Here is a tiny trained network, its code and every weight. The questions are about switching its units off for an input and a target symbol, where a switched-off unit gives its printed mean instead of its output.

import numpy as np


def w(rows, s, z=0):
    codes = np.array(rows[::2]) - 128.0
    scale = np.full(codes.shape[1], s)
    scale[-1] = z or s
    return codes * scale


def norm(h):
    return h / np.sqrt((h * h).mean(-1, keepdims=True) + 1e-5)


def softmax(a):
    e = np.exp(a - a.max(-1, keepdims=True))
    return e / e.sum(-1, keepdims=True)


def log_softmax(a):
    a = a - a.max(-1, keepdims=True)
    return a - np.log(np.exp(a).sum(-1, keepdims=True))


def net(x, mask):
    ids = ['ΓΔΛΨΩαβεηξπστφ'.index(c) for c in x.split()]
    T = len(ids)
    res = E[ids] + P[:T]
    u = 0
    for l in range(2):
        r = norm(res)
        for j in range(3):
            rows = slice(2 * j, 2 * j + 2)
            q, k, v = (r @ M[l][rows].T for M in (Q, K, V))
            z = softmax(np.where(np.tri(T) > 0, q @ k.T / 2**0.5, -1e9)) @ v
            o = O[l][rows]
            res = res + np.where(mask[u + j], z, o[:, -1]) @ o[:, :-1]
        u += 3
    return log_softmax(norm(res)[-1] @ U[:, :-1].T + U[:, -1])


Q, K, V, O = {}, {}, {}, {}
E = w([
[101,131,96,121],'Γ',
[84,149,4,158],'Δ',
[147,129,122,114],'Λ',
[101,137,159,79],'Ψ',
[180,120,134,77],'Ω',
[166,92,207,232],'α',
[56,119,150,111],'β',
[94,126,82,90],'ε',
[96,149,170,85],'η',
[129,161,191,128],'ξ',
[150,172,145,71],'π',
[72,125,141,88],'σ',
[109,227,145,101],'τ',
[139,181,87,117],'φ',
],0.021)
P = w([
[188,88,177,139],'0',
[20,58,136,53],'1',
[19,71,143,51],'2',
[117,156,118,61],'3',
[7,141,159,75],'4',
[46,176,138,78],'5',
[46,209,154,84],'6',
],0.011)
Q[0] = w([
[113,201,77,116],'0.h1',
[247,49,119,238],'0.h1',
[100,114,160,41],'0.h2',
[117,195,115,105],'0.h2',
[70,156,83,127],'0.h3',
[109,131,109,81],'0.h3',
],0.014)
K[0] = w([
[155,14,184,160],'0.h1',
[17,175,104,1],'0.h1',
[167,130,146,132],'0.h2',
[250,44,227,166],'0.h2',
[184,180,191,59],'0.h3',
[231,76,130,192],'0.h3',
],0.0089)
V[0] = w([
[92,176,138,2],'0.h1',
[170,198,69,118],'0.h1',
[192,147,177,136],'0.h2',
[54,146,81,80],'0.h2',
[127,117,204,202],'0.h3',
[119,155,194,141],'0.h3',
],0.014)
O[0] = w([
[153,109,208,188,205],'0.h1',
[178,144,74,202,66],'0.h1',
[65,106,58,154,179],'0.h2',
[253,154,189,171,134],'0.h2',
[178,78,121,106,2],'0.h3',
[161,84,112,117,149],'0.h3',
],0.015,0.0035)
Q[1] = w([
[200,153,121,63],'1.h1',
[60,1,83,175],'1.h1',
[109,175,132,81],'1.h2',
[124,89,170,119],'1.h2',
[100,200,165,92],'1.h3',
[248,127,108,151],'1.h3',
],0.011)
K[1] = w([
[24,123,93,163],'1.h1',
[246,246,185,90],'1.h1',
[69,128,113,23],'1.h2',
[125,172,107,138],'1.h2',
[177,60,159,137],'1.h3',
[150,190,134,89],'1.h3',
],0.011)
V[1] = w([
[143,155,174,116],'1.h1',
[105,162,75,176],'1.h1',
[122,103,112,182],'1.h2',
[97,3,101,87],'1.h2',
[75,114,94,105],'1.h3',
[182,69,149,175],'1.h3',
],0.019)
O[1] = w([
[205,91,162,122,126],'1.h1',
[125,189,69,167,173],'1.h1',
[112,70,124,232,81],'1.h2',
[20,233,172,141,194],'1.h2',
[175,202,185,168,240],'1.h3',
[6,55,127,161,2],'1.h3',
],0.012,0.0028)
U = w([
[117,99,199,65,223],'Γ',
[100,158,149,127,105],'Δ',
[68,161,159,119,84],'Λ',
[69,132,163,185,119],'Ψ',
[89,147,116,98,180],'Ω',
[129,129,143,99,3],'α',
[75,102,225,114,110],'β',
[141,153,68,217,164],'ε',
[213,91,46,80,161],'η',
[77,12,99,134,159],'ξ',
[88,106,190,110,121],'π',
[123,70,197,81,125],'σ',
[194,232,164,17,37],'τ',
[193,28,166,88,141],'φ',
],0.011,0.0034)

Each question gives the input, a string of symbols that net reads in full, and the target symbol t.
The units are the heads (2 rows each of Q, K, V and O). Each row of codes is followed by its name. A weight is (code - 128) times the scale printed after its matrix; where a second scale follows, it is the last column's (O and U).
mask holds one flag per head, layer by layer. A switched-off head (its flag False) gives its mean, the last column of its rows in O, instead of its output. The means were averaged over made-up inputs and are rounded, as every weight is.
A unit's drop is (log p(t) with every unit on - log p(t) with that unit switched off) / (log p(t) with every unit on - log p(t) with every unit switched off).
The circuit of an input: a set's keep is (log p(t) with only the set's units on - log p(t) with every unit switched off) / (log p(t) with every unit on - log p(t) with every unit switched off). Starting from all 6 units, units are removed one at a time, each time the one whose removal leaves the highest keep (on an exact tie, the one counted first), for as long as the keep stays at least 0.8.
circuit, biggest first: the units of the circuit, biggest drop first
most important unit: the unit with the biggest drop
heads that matter: for each layer, one digit per head in row order, 1 if its drop is at least 0.15 and else 0, layers parted by /
drop of u: that unit's drop, to one decimal
input Γ Λ β, target τ: most important unit : 0.h1
input τ Δ Δ φ, target ξ: circuit, biggest first : (0.h1 1.h3)
input ε π τ π, target φ: heads that matter : 000 / 010
input ε Δ φ, target φ: circuit, biggest first : (0.h2 1.h2)
input Δ ξ ε, target η: circuit, biggest first : (0.h2 0.h1 1.h2)
input φ Λ β Γ ε φ σ, target ε: heads that matter : 100 / 000
input ε φ Λ Δ Γ Δ Ψ, target φ: circuit, biggest first : (1.h2 0.h2)
input Δ Γ Γ Γ, target η: circuit, biggest first : (0.h2 0.h1 1.h3)
input Δ Δ ε φ φ Λ β, target η: circuit, biggest first : (1.h2 0.h2 0.h1)
input ε ε ε Δ, target φ: circuit, biggest first : (0.h2 1.h3)
input ε φ Δ Γ Γ σ, target φ: circuit, biggest first : (1.h2 0.h2)
input Δ ξ Δ, target η: heads that matter : 110 / 000
input τ Γ Ω, target ξ: circuit, biggest first : (0.h1 1.h3)
input τ β ξ, target ξ: circuit, biggest first : (0.h1 1.h3 1.h2)
input Γ Ψ φ τ τ, target τ: most important unit : 1.h3
input Γ Γ β Γ ξ, target τ: circuit, biggest first : (0.h1 1.h3)
input ε Ψ ε, target φ: heads that matter : 010 / 010
input Δ β Γ Γ τ τ, target η: heads that matter : 110 / 010
input Δ Ψ Ψ σ Δ, target η: heads that matter : 110 / 010
input Γ Γ φ Δ φ β, target τ: most important unit : 1.h3
input ε φ Γ Γ Γ Λ, target φ: drop of 0.h2 : 0.2
input φ ξ Δ Γ σ Γ Λ, target ε: drop of 1.h3 : 0.0
